Below are the code and all the weights of a small trained network. Each question names an input and a class and asks about switching units off, where a switched-off unit gives its printed mean instead of its output.

import numpy as np


def w(rows, s, z=0):
    codes = np.array(rows[::2]) - 128.0
    scale = np.full(codes.shape[1], s)
    scale[-1] = z or s
    return codes * scale


def f(y):
    return np.maximum(y, 0)


def log_softmax(a):
    a = a - a.max(-1, keepdims=True)
    return a - np.log(np.exp(a).sum(-1, keepdims=True))


def net(x, mask):
    res = np.array(x, float).reshape(1, 6) / 4 @ E
    y = f(res @ A[0][:, :-1].T + A[0][:, -1])
    res = res + np.where(mask, y, B[0][:, -1]) @ B[0][:, :-1]
    return log_softmax(res[-1] @ U[:, :-1].T + U[:, -1])


A, B = {}, {}
E = w([
[129,128,125,126],'x0',
[250,123,156,165],'x1',
[114,122,154,150],'x2',
[129,129,125,125],'x3',
[127,213,173,120],'x4',
[136,81,196,35],'x5',
],0.014)
A[0] = w([
[183,83,81,201,163],'neuron 1',
[166,157,146,173,161],'neuron 2',
[58,152,81,162,177],'neuron 3',
[110,140,121,88,107],'neuron 4',
[189,131,127,85,149],'neuron 5',
[35,124,184,78,163],'neuron 6',
[244,140,151,158,211],'neuron 7',
[174,91,218,27,166],'neuron 8',
[56,89,156,19,158],'neuron 9',
[26,171,35,145,170],'neuron 10',
[223,76,187,133,131],'neuron 11',
[40,51,141,92,219],'neuron 12',
[130,214,145,110,149],'neuron 13',
[111,153,136,119,108],'neuron 14',
[132,16,75,139,254],'neuron 15',
[119,120,66,170,179],'neuron 16',
[209,246,134,175,165],'neuron 17',
[127,249,182,98,189],'neuron 18',
],0.012,0.0066)
B[0] = w([
[120,92,84,167,216],'neuron 1',
[137,144,101,191,188],'neuron 2',
[87,63,176,132,212],'neuron 3',
[130,166,122,96,152],'neuron 4',
[31,92,196,169,165],'neuron 5',
[169,160,113,46,220],'neuron 6',
[111,138,143,243,240],'neuron 7',
[109,101,184,14,225],'neuron 8',
[176,153,91,38,237],'neuron 9',
[1,66,234,80,250],'neuron 10',
[50,8,173,189,209],'neuron 11',
[205,79,85,18,240],'neuron 12',
[149,221,154,104,179],'neuron 13',
[104,148,125,112,143],'neuron 14',
[135,44,58,93,233],'neuron 15',
[111,38,101,179,196],'neuron 16',
[142,216,127,205,242],'neuron 17',
[92,227,212,138,210],'neuron 18',
],0.0084,0.015)
U = w([
[106,21,145,140,253],'0',
[73,170,250,127,203],'1',
[207,105,40,81,56],'2',
[174,226,176,71,7],'3',
[169,71,19,224,22],'4',
[176,220,120,215,114],'5',
],0.011,0.004)

Each question gives the input, the list of numbers given to net, and the class t.
The units are the neurons (one row each of A and B). Each row of codes is followed by its name. A weight is (code - 128) times the scale printed after its matrix; where a second scale follows, it is the last column's (A, B and U).
mask holds one flag per neuron, in row order. A switched-off neuron (its flag False) gives its mean, the last column of its row in B, instead of its output. The means were averaged over made-up inputs and are rounded, as every weight is.
A unit's drop is (log p(t) with every unit on - log p(t) with that unit switched off) / (log p(t) with every unit on - log p(t) with every unit switched off).
The circuit of an input: a set's keep is (log p(t) with only the set's units on - log p(t) with every unit switched off) / (log p(t) with every unit on - log p(t) with every unit switched off). Starting from the 12 units with the biggest drops (on a tie, the unit counted first), units are removed one at a time, each time the one whose removal leaves the highest keep (on an exact tie, the one counted first), for as long as the keep stays at least 0.8.
circuit, biggest first: the units of the circuit, biggest drop first
unit that matters most: the unit with the biggest drop
k most important neurons: the k neurons with the biggest drops, biggest first
drop when u is switched off: that unit's drop, to one decimal
input [6,6,3,-8,6,0], class 5: circuit, biggest first	(neuron 10; neuron 17)
input [-5,5,-7,-4,-1,0], class 4: circuit, biggest first	(neuron 10; neuron 7)
input [2,2,-4,5,1,-7], class 5: circuit, biggest first	(neuron 17)
input [-8,3,-8,4,-5,-1], class 4: circuit, biggest first	(neuron 10; neuron 8)
input [-3,0,-7,-8,-7,8], class 2: 3 most important neurons	(neuron 9; neuron 10; neuron 12)
input [7,4,5,0,6,-1], class 5: 2 most important neurons	(neuron 10; neuron 17)
input [8,0,7,-2,7,5], class 3: 2 most important neurons	(neuron 10; neuron 6)
input [-5,8,4,-3,4,0], class 5: 3 most important neurons	(neuron 10; neuron 17; neuron 7)
input [-1,1,-2,-6,4,-2], class 5: 2 most important neurons	(neuron 10; neuron 8)
input [-5,2,4,4,-8,-6], class 4: 2 most important neurons	(neuron 8; neuron 1)
input [-7,-2,2,6,0,5], class 2: drop when neuron 8 is switched off	0.0
input [3,-3,5,1,1,5], class 3: drop when neuron 15 is switched off	0.1
input [-8,0,3,-7,1,3], class 3: drop when neuron 10 is switched off	0.4
input [-8,-5,0,-5,0,2], class 2: unit that matters most	neuron 12
